Read these off the table that follows. Rows and columns are numbered from 0.
1) Which number is the entry in row 1 and column 0?
2) Which number is the minimum?
3) Which number is the entry in row 0 and column 2?
4) Which number is the top-right entry?
5) Which number is the entry at row 0, column 0?
6) Which number is the bottom-right entry?
7) Which number is the entry in row 2 and column 0?
8) Which number is the entry in row 0 and column 1?
[[145 142 121 126]
 [153 151 101 153]
 [150 135 142 115]
 [126 123 123 124]
 [153 151 128 134]]
1) 153
2) 101
3) 121
4) 126
5) 145
6) 134
7) 150
8) 142
